Here are made-up things, facts about them, and rows of numbers that follow some of those facts. Name the thing behind each unnamed row.

Some facts about the things:
(femotrel, θ, 911); (gavus, θ, 475); (sarom, θ, 475); (drinofles, θ, 911); (fasek, θ, 71)
(stuzer, θ, 990); (pleplos, θ, 71); (skula, θ, 990); (moku, θ, 68); (vakli, θ, 68)
(muvun, θ, 911); (skuflo, θ, 990); (drutrer, θ, 475); (repar, θ, 737); (kogik, θ, 990)
(ladrer, θ, 475); (tustam, θ, 475); (vesupom, θ, 911); (bifos, θ, 990); (fikluk, θ, 990)
(dulu, θ, 68); (liskon, θ, 990); (truvem, θ, 990); (griklu, θ, 737); (stutrol, θ, 68)
(brabrabon, θ, 737); (ruki, θ, 911); (libras, θ, 737); (rotral, θ, 475); (mapu, θ, 990)
(kamin, θ, 71); (botol, θ, 68); (duro, θ, 7); (klotru, θ, 911); (draplos, θ, 475)
(sozum, θ, 68); (koma, θ, 68); (klovir, θ, 7); (brotror, θ, 68); (lurol, θ, 68)
(redrasta, θ, 737); (rivon, θ, 911); (gromevis, θ, 68); (grestul, θ, 68); (figredru, θ, 911)
(skimu, θ, 68); (sadrum, θ, 68); (stonok, θ, 475); (bibe, θ, 737); (grodri, θ, 990)
(migris, θ, 911); (klobor, θ, 71); (voskam, θ, 911); (fluzelus, θ, 68); (metek, θ, 7)
(trukim, θ, 7); (kluso, θ, 475); (sefu, θ, 68); (zulek, θ, 71); (flozum, θ, 911)
(pefino, θ, 7); (grasizos, θ, 911); (kestim, θ, 990); (draplin, θ, 475); (legram, θ, 990)
(duli, θ, 7); (koplebrar, θ, 7); (tostem, θ, 737); (selastas, θ, 7); (tostosa, θ, 475)
(goti, θ, 475); (sazar, θ, 911); (zaflim, θ, 737); (leso, θ, 737); (pamus, θ, 7)
(plofak, θ, 68); (skeflol, θ, 737); (brural, θ, 68); (mobrim, θ, 71); (verur, θ, 68)
(votruk, θ, 911); (lapos, θ, 911); (klidal, θ, 71); (vegri, θ, 737); (bristu, θ, 475)
(nobrok, θ, 737); (skimur, θ, 990); (varar, θ, 911); (gamas, θ, 7); (togro, θ, 990)
(gesta, θ, 71); (seriku, θ, 475); (pestos, θ, 475); (turi, θ, 911); (stepak, θ, 7)
(miflun, θ, 68); (vekim, θ, 7); (miskom, θ, 7); (nebro, θ, 71); (grusken, θ, 737)
(fefo, θ, 68); (dade, θ, 737); (detil, θ, 7); (gatruzek, θ, 990); (zivo, θ, 990)
(stabu, θ, 737); (rimul, θ, 737); (brivoris, θ, 990); (tudu, θ, 71); (rabredrin, θ, 911)
(grifla, θ, 7); (sasobra, θ, 68); (samusker, θ, 68); (klusol, θ, 7); (klipliste, θ, 737)
(stonutu, θ, 475); (lugras, θ, 911); (flukletruk, θ, 71); (flistak, θ, 68); (klestas, θ, 990)
(pebribrom, θ, 990); (derak, θ, 911); (kesaplak, θ, 68); (zalis, θ, 68); (faki, θ, 911)
(nibal, θ, 737); (dretrar, θ, 7); (stagrin, θ, 68); (mogram, θ, 737); (siluk, θ, 68)
(misten, θ, 7); (fati, θ, 911); (brifluk, θ, 737); (pobes, θ, 475); (tagu, θ, 7)
(tobidrom, θ, 68); (suplol, θ, 737); (triplelim, θ, 475); (mupimo, θ, 68); (roklo, θ, 911)
(kligamol, θ, 71); (mipu, θ, 737); (kaplas, θ, 475); (druzam, θ, 68); (buska, θ, 911)
(pivas, θ, 475); (tugutrel, θ, 7); (mezan, θ, 990); (dretros, θ, 737); (goriri, θ, 68)
(bunos, θ, 71); (dosi, θ, 911); (gokan, θ, 68); (drumil, θ, 71); (sogas, θ, 68)
(ridu, θ, 68); (bratis, θ, 475); (brasti, θ, 68); (poki, θ, 7); (femotrel, ρ, stonok)
(gavus, ρ, gatruzek); (sarom, ρ, stabu); (drinofles, ρ, vegri); (fasek, ρ, sarom); (stuzer, ρ, skula)
(moku, ρ, goti); (vakli, ρ, skimur); (muvun, ρ, pleplos); (skuflo, ρ, truvem); (drutrer, ρ, bratis)
(repar, ρ, brivoris); (kogik, ρ, drumil); (ladrer, ρ, rivon); (tustam, ρ, pestos); (vesupom, ρ, mogram)
(bifos, ρ, ridu); (fikluk, ρ, misten); (dulu, ρ, gamas); (liskon, ρ, repar); (truvem, ρ, fati)
(griklu, ρ, fasek); (stutrol, ρ, dulu); (brabrabon, ρ, redrasta); (ruki, ρ, klotru); (libras, ρ, rabredrin)
(rotral, ρ, gromevis); (mapu, ρ, fefo); (kamin, ρ, sasobra); (botol, ρ, lurol); (duro, ρ, mipu)
(klotru, ρ, brasti); (draplos, ρ, sogas); (sozum, ρ, sazar); (koma, ρ, stagrin); (klovir, ρ, varar)
(brotror, ρ, kaplas); (lurol, ρ, samusker); (gromevis, ρ, nibal); (grestul, ρ, ruki); (figredru, ρ, tostem)
(skimu, ρ, roklo); (sadrum, ρ, grestul); (stonok, ρ, vekim); (bibe, ρ, mupimo); (grodri, ρ, bibe)
(migris, ρ, miflun); (klobor, ρ, mobrim); (voskam, ρ, tobidrom); (fluzelus, ρ, brifluk); (metek, ρ, pebribrom)
(kluso, ρ, stepak); (sefu, ρ, lugras); (zulek, ρ, fikluk); (flozum, ρ, tostosa); (pefino, ρ, bunos)
(grasizos, ρ, ladrer); (kestim, ρ, nobrok); (draplin, ρ, bifos); (legram, ρ, gesta); (duli, ρ, siluk)
(selastas, ρ, flozum); (tostosa, ρ, klipliste); (goti, ρ, turi); (zaflim, ρ, nebro); (leso, ρ, dretros)
(plofak, ρ, migris); (brural, ρ, brotror); (mobrim, ρ, figredru); (verur, ρ, legram); (votruk, ρ, stuzer)
(klidal, ρ, gokan); (vegri, ρ, kligamol); (bristu, ρ, klusol); (nobrok, ρ, druzam); (skimur, ρ, triplelim)
(varar, ρ, skeflol); (gamas, ρ, sadrum); (togro, ρ, skuflo); (gesta, ρ, koma); (turi, ρ, derak)
(stepak, ρ, pobes); (miflun, ρ, togro); (vekim, ρ, dade); (miskom, ρ, duro); (grusken, ρ, bristu)
(fefo, ρ, klobor); (gatruzek, ρ, vakli); (zivo, ρ, flukletruk); (stabu, ρ, muvun); (rimul, ρ, metek)
(tudu, ρ, brabrabon); (grifla, ρ, rimul); (sasobra, ρ, zalis); (samusker, ρ, pefino); (klusol, ρ, pivas)
(stonutu, ρ, poki); (lugras, ρ, kluso); (flukletruk, ρ, grodri); (pebribrom, ρ, klidal); (kesaplak, ρ, tustam)
(zalis, ρ, drinofles); (faki, ρ, zulek); (nibal, ρ, drutrer); (stagrin, ρ, buska); (mogram, ρ, moku)
(misten, ρ, kesaplak); (fati, ρ, mapu); (brifluk, ρ, goriri); (pobes, ρ, suplol); (tagu, ρ, vesupom)
(tobidrom, ρ, pamus); (triplelim, ρ, sefu); (mupimo, ρ, draplos); (roklo, ρ, selastas); (kligamol, ρ, grasizos)
(mipu, ρ, grifla); (kaplas, ρ, liskon); (druzam, ρ, miskom); (buska, ρ, skimu); (pivas, ρ, tagu)
(tugutrel, ρ, seriku); (mezan, ρ, tudu); (goriri, ρ, kestim); (bunos, ρ, leso); (dosi, ρ, grusken)
(drumil, ρ, libras); (sogas, ρ, draplin); (ridu, ρ, stutrol); (bratis, ρ, kamin); (poki, ρ, detil)

Some things and their rows:
[ 70 -15 -18 -12 -14   5   3  -2  -6   4 -11  -1   9  16   8  -4  -5  -4
  -8 -16 -10  -9  13  -9 -17  -8  12  17   1] : nobrok
[ 44 -16 -13  -4 -21  -3 -11   7  -2   6  -2  -2  -4  -1  14  -6   5  12
   8  -1  -7   8  12  -3   2 -16  23   8  -4] : kestim
[  8   2  -5   9 -12   0  -6  16   8  -3   2   2  -1 -23   2   4   6 -10
  -5  21   5   3   0  13   0  -7  16 -12   8] : grestul
[-27  -2  -7 -19  -3  12  -1   9   5   2   5   5  -4 -16  -6 -12  -4  -2
   0   2   0 -10   5 -15   8   4   0   7   3] : pobes
[ -5 -31 -22 -31   8   8   3 -32  -5  -5   3 -12   3  33  -2  18 -12 -27
  -5 -48  -6 -11  -8   8  -9  16 -13   9  10] : suplol
[-42  -5 -12 -27  -4  26  -1  14   9   3   8  12  -9 -24  -3 -25  -8  -7
   2   4   3 -17   9 -27  13  13   2   8   1] : kluso
[-19 -28 -14  -6   1 -13  -6 -16  11  -3   6 -12  -3  11  -4   9   2   2
  -6 -41  -5  11 -13  25   7  10   6  -2   3] : gokan
[ 26  -5 -11 -17  -6  13   4  -5  -9  -2  -2   0   5  16   4   9  -6 -19
  -1   8  -1 -14   5   4  -7   2  -4   9   4] : leso
[ 45  -7 -13 -15 -11  10   4  -2  -8   1  -6   0   7  14   6   3  -6 -12
  -4   1  -5 -12   9  -2 -11  -2   3  12   3] : brifluk
[-37  -2  30  49  35  -3   9 -20  -7  13  -6  16  10   8  -8 -15  16  19
  -3  32  -7  -6   1 -18  -9   3  -7  -7  -4] : drinofles
[-25 -21   9  26   2  -1  -4   3   6   7   1  17  -1   8   0  -6  29  12
   0  60  -6   5   7  24  18   2   7  -2   5] : zalis
[-19  20  15  19  25  -9   9 -17  -6   4  -9  -5  10  -4 -10  -3 -10  15
  -4   7  -1  -5  -6 -23  -6   4  -3  -9 -18] : turi
[ 27  -5 -10 -16  -7  13   4  -6  -9  -2  -3   0   5  16   4  10  -6 -19
  -2   8  -1 -14   5   4  -8   2  -4   9   5] : repar
[-12  15  19  28  20  -5   8 -10  -5   7  -4   2   8  -6  -5 -10  -5  11
  -5 -10   1  -5  -3 -23 -16   2  -2  -9  -9] : muvun
[-46  -6 -14 -29  -3  30  -1  15  10   3   9  14 -10 -26  -3 -28 -10  -9
   3   2   3 -19  10 -30  14  15   1   9   1] : triplelim
[ 17   0  -9  -2 -10  10 -12  10  -5  -7   6  -2  -4 -25   9  16   3 -28
   7  21   5   0   1   0 -11 -20  13 -16  15] : bifos
[ -4  11  -4  -4   3   6  -2  13   0  -6   1  -1   4 -35  -9  10  -1 -21
  -9   9   3  -7  -2 -10 -15 -17   3  -9  20] : draplin
[-25 -15  -4 -13  21  -7   1 -24   3  -5   3 -11  -3  13  -9   8  -4  -4
  -3 -51  -4   8 -13  -2   0   7 -18   2   6] : pamus
[  7   3  -6   9 -11   2  -7  17   8  -5   3   2  -1 -26   1   6   6 -13
  -5  21   6   2  -1  14  -2  -9  17 -15   9] : mupimo
[  3   9   5  -2   4   2   1   6   1  -1  -2   3  -3  -8  -2  -6   1   1
   2   6   2   2   3 -10   2  -5  -8   1   0] : klovir

Which thing is each row?
No name comes twice in this set of rows, the named rows included.
[ 28  -9  -8   7 -19  -8  -6  15  10   4  -3   2  -1  -9   5 -11   7  16
  -5   4  -3   8   7  11   5  -6  23   2  -4] : goriri
[-41 -11  10  19  37 -14   8 -40  -3   3   0 -10   8  16 -13   3  -7   7
 -10 -59  -6   0 -18 -13 -18  13 -10  -8  -4] : rivon
[-22  -3   2  -3   3  -1   0   3   0   3   1   4   1  -5  -8  -2   7   6
  -2  19  -5  -4   2   0   6  -4  -4   7   7] : ladrer
[ 13  -3  -8  -5 -14   6 -11   9  -5  -2   6   0  -6 -13  11   9   5 -12
  11  21   3   2   4   4   1 -14  12  -6   5] : grodri
[-25   6  25  40  29  -4   9 -14  -6  10  -6  10   9   1  -7 -14   7  15
  -4  17  -3  -6   0 -22 -12   2  -4  -8  -6] : grasizos
[-14  18  18  26  20  -6   8 -11  -6   6  -6   0   9  -6  -7  -9  -6  13
  -4  -2   0  -5  -4 -24 -13   2  -1  -8 -13] : dosi
[ 22   2 -13 -24  -3  10   5  -8 -10  -4  -6  -5   8  15   0  15 -11 -14
   0  30  -2 -14   3   2   2   3  -5   8  -2] : grusken
[-34 -12   9   8  10   2   1   0  -1   7   0  13   2   1  -9  -5  19  10
  -1  45 -10  -4   6   2  10  -4  -6   8  10] : bratis
[-28  30  12   8  32 -13  10 -26  -7   1 -14 -13  14  -2 -18   7 -17  20
  -1  40  -3  -4  -9 -25  10   6  -5 -10 -29] : vesupom
[ -5  11  -4  -5   1   6  -2  12   1  -5   1  -1   3 -30  -8   9  -1 -17
  -7  10   2  -7  -1  -9 -13 -15   3  -6  18] : draplos
[-15   3  -3 -12  -3   4   0  10   1   2   2   2  -1 -14  -6  -6  -1   1
  -1   8  -1  -6   4  -8   6  -2   0   7   4] : gavus
[-14  22  -2 -23  17  -6   3 -10  -1  -6 -12 -13   3  -2 -14  11 -11  10
   4  52  -1   4  -4 -11  27   1 -13   0 -19] : tagu

The same things again, as new rows of numbers:
Some rows with their names:
[ -2 -13   5   1  22 -29 -17   8 -27   1  20   3  -9] : nebro
[ 13  -1 -11  -5   7 -12 -10  -8   2  -1 -16 -15  12] : stepak
[  4 -12  11  -2  16 -27  -2   2 -28  -9  15  19 -12] : zulek
[  6  14  12   0   3  16  26  12   9 -26  10  16  -4] : griklu
[  7 -14  13  -4  13 -26   9  -3 -32 -15  16  24 -10] : gesta
[  7  -6  -7   6  -1  26   8 -21  22  29 -12   2  15] : stagrin
[ 12  -5 -11 -13  14  38   3  11  -6 -40  32 -21   6] : vegri
[ -3 -14 -18  42   8  11  17  -9  13  52  10 -48  70] : gokan
[ -5   0  16   0   1   7  18   6  -5 -14   8  20 -10] : stonutu
[ 15   1 -14  -6   2 -12  -4 -11  -1  -2 -17  -9   9] : misten
[ -3  -4   9  -2   7 -14  -2   3 -15 -10   9   4  -5] : liskon
[  1  -5 -14   9   6  24 -12 -12  26  42  -8 -13  15] : siluk
[ -2  21 -89 -11 -29 -32  -1   4  14  54   0  -4 -47] : gamas
[  5 -10   4  -7   1  -9  19  -8 -23 -23  13   9  -2] : skuflo
[  6  -3 -11   6  -1  25   2 -18  24  34 -13   2  12] : brotror
[ 11  -1 -18  -4   8 -14 -16  -4   2   6 -13 -23  12] : detil
[ -7   0  13 -12 -27 -15   7 -10 -15 -30 -12  -2  -2] : femotrel
[ -2   9   4   4  16  15  -4  25  15 -11  20 -17   4] : dretros
[-18  13 -93  -2 -31   0   9  -3  46  98  11  -2 -48] : grestul
[  2 -11  11  -1  17 -28  -5   4 -28  -8  16  15 -11] : bunos

Rows to name:
No name comes twice in this set of rows, the named rows included.
[  0  -9  10  -7   5 -10  10  -4 -18 -20  11   6  -1] : truvem
[ 12  -7 -16  23   4 -24  23 -10 -14   6  -2 -39  59] : metek
[  0  -7   7   9  13  20 -15 -12  35  38 -16 -11  16] : fefo
[  5 -15  44 -41  24  -1 -18 -10   4 -43  -7  20 -33] : kestim
[  4  -7  -4   8   6  24  -7 -14  28  36 -12 -10  17] : moku
[ 14  -5  -5   2 -10  28  29 -30  18  19 -17  23  10] : verur
[ 21  -8 -17  -2 -18  35  47 -38   7   8  -9  27  13] : plofak
[  7  56 -13  42 -23  36 -30  41 -29  -3 -12  48 -13] : bibe
[ -4  -8  19  -3  15 -16  -9   5  -9 -11   6  -3  -1] : mapu
[ 14 -31 -17 -20  20   1 -16  -4 -51 -34  38  -8  -5] : kligamol
[ -5 -13  30   1  32 -34 -28  12 -14   1  10   3  -7] : klobor

